Here is a tiny trained network, its code and every weight. The questions are about switching its units off for an input and a class, where a switched-off unit gives its printed mean instead of its output.

import numpy as np


def w(rows, s, z=0):
    codes = np.array(rows[::2]) - 128.0
    scale = np.full(codes.shape[1], s)
    scale[-1] = z or s
    return codes * scale


def f(y):
    return np.maximum(y, 0)


def log_softmax(a):
    a = a - a.max(-1, keepdims=True)
    return a - np.log(np.exp(a).sum(-1, keepdims=True))


def net(x, mask):
    res = np.array(x, float).reshape(1, 5) / 4 @ E
    y = f(res @ A[0][:, :-1].T + A[0][:, -1])
    res = res + np.where(mask, y, B[0][:, -1]) @ B[0][:, :-1]
    return log_softmax(res[-1] @ U[:, :-1].T + U[:, -1])


A, B = {}, {}
E = w([
[70,195,196,97],'x0',
[214,195,181,210],'x1',
[125,126,130,132],'x2',
[91,198,9,176],'x3',
[124,126,130,134],'x4',
],0.015)
A[0] = w([
[178,78,74,162,2],'N1',
[163,80,82,161,51],'N2',
[69,178,152,124,105],'N3',
[92,210,20,166,91],'N4',
[59,121,41,17,138],'N5',
[41,233,181,92,78],'N6',
[118,211,27,150,97],'N7',
[76,220,53,150,80],'N8',
[77,193,186,93,13],'N9',
[69,196,164,113,7],'N10',
[192,161,127,206,90],'N11',
[184,176,141,182,118],'N12',
[31,42,77,65,146],'N13',
[244,218,150,196,137],'N14',
[89,100,91,92,33],'N15',
[75,232,160,89,33],'N16',
[116,154,67,167,61],'N17',
[194,56,54,166,26],'N18',
[59,200,155,141,102],'N19',
[154,11,237,82,75],'N20',
[204,241,146,142,122],'N21',
[62,196,44,167,60],'N22',
[127,71,103,181,88],'N23',
[80,170,156,126,55],'N24',
],0.012,0.0041)
B[0] = w([
[163,95,67,69,174],'N1',
[186,94,56,77,170],'N2',
[140,96,69,112,170],'N3',
[175,110,247,128,232],'N4',
[83,207,130,172,242],'N5',
[181,102,71,38,207],'N6',
[176,93,214,173,221],'N7',
[130,86,235,93,216],'N8',
[141,55,68,72,177],'N9',
[173,128,60,100,170],'N10',
[103,185,80,147,198],'N11',
[64,177,118,130,192],'N12',
[21,229,77,202,252],'N13',
[35,213,118,130,241],'N14',
[92,146,114,179,173],'N15',
[168,89,46,87,187],'N16',
[126,95,168,131,179],'N17',
[213,93,26,41,197],'N18',
[165,84,73,94,181],'N19',
[127,61,254,162,250],'N20',
[45,144,108,166,209],'N21',
[138,103,192,186,217],'N22',
[143,100,42,83,162],'N23',
[167,143,73,63,158],'N24',
],0.0081,0.018)
U = w([
[28,225,92,166,245],'0',
[158,86,227,154,41],'1',
[199,91,5,112,99],'2',
],0.013,0.0012)

Each question gives the input, the list of numbers given to net, and the class t.
The units are the neurons (one row each of A and B). Each row of codes is followed by its name. A weight is (code - 128) times the scale printed after its matrix; where a second scale follows, it is the last column's (A, B and U).
mask holds one flag per neuron, in row order. A switched-off neuron (its flag False) gives its mean, the last column of its row in B, instead of its output. The means were averaged over made-up inputs and are rounded, as every weight is.
A unit's drop is (log p(t) with every unit on - log p(t) with that unit switched off) / (log p(t) with every unit on - log p(t) with every unit switched off).
The circuit of an input: a set's keep is (log p(t) with only the set's units on - log p(t) with every unit switched off) / (log p(t) with every unit on - log p(t) with every unit switched off). Starting from the 12 units with the biggest drops (on a tie, the unit counted first), units are removed one at a time, each time the one whose removal leaves the highest keep (on an exact tie, the one counted first), for as long as the keep stays at least 0.8.
circuit, biggest first: the units of the circuit, biggest drop first
most important unit: the unit with the biggest drop
top k neurons: the k neurons with the biggest drops, biggest first
drop of u: that unit's drop, to one decimal
input [8,-7,2,-5,5], class 2: top 3 neurons	N6, N9, N14
input [3,-5,1,7,-4], class 1: circuit, biggest first	N4, N8
input [-3,-6,4,-6,1], class 0: top 3 neurons	N13, N4, N7
input [0,6,6,-6,1], class 0: circuit, biggest first	N14
input [0,0,8,-1,2], class 1: top 2 neurons	N13, N14
input [2,-7,5,8,-5], class 1: top 4 neurons	N4, N8, N7, N22
input [7,-7,8,8,-7], class 1: top 3 neurons	N4, N8, N7
input [-5,-5,-2,-2,-8], class 0: top 3 neurons	N13, N5, N6
input [-8,8,-1,-7,4], class 0: top 2 neurons	N14, N12
input [3,-5,2,-5,6], class 0: top 2 neurons	N13, N4
input [-8,-8,-5,4,-3], class 0: top 2 neurons	N13, N5
input [-6,-6,-8,5,7], class 0: top 3 neurons	N13, N5, N6
input [-5,6,-4,8,-6], class 1: top 2 neurons	N4, N7
input [3,0,8,3,3], class 1: most important unit	N18
input [-6,6,-1,-4,8], class 0: drop of N6	0.1
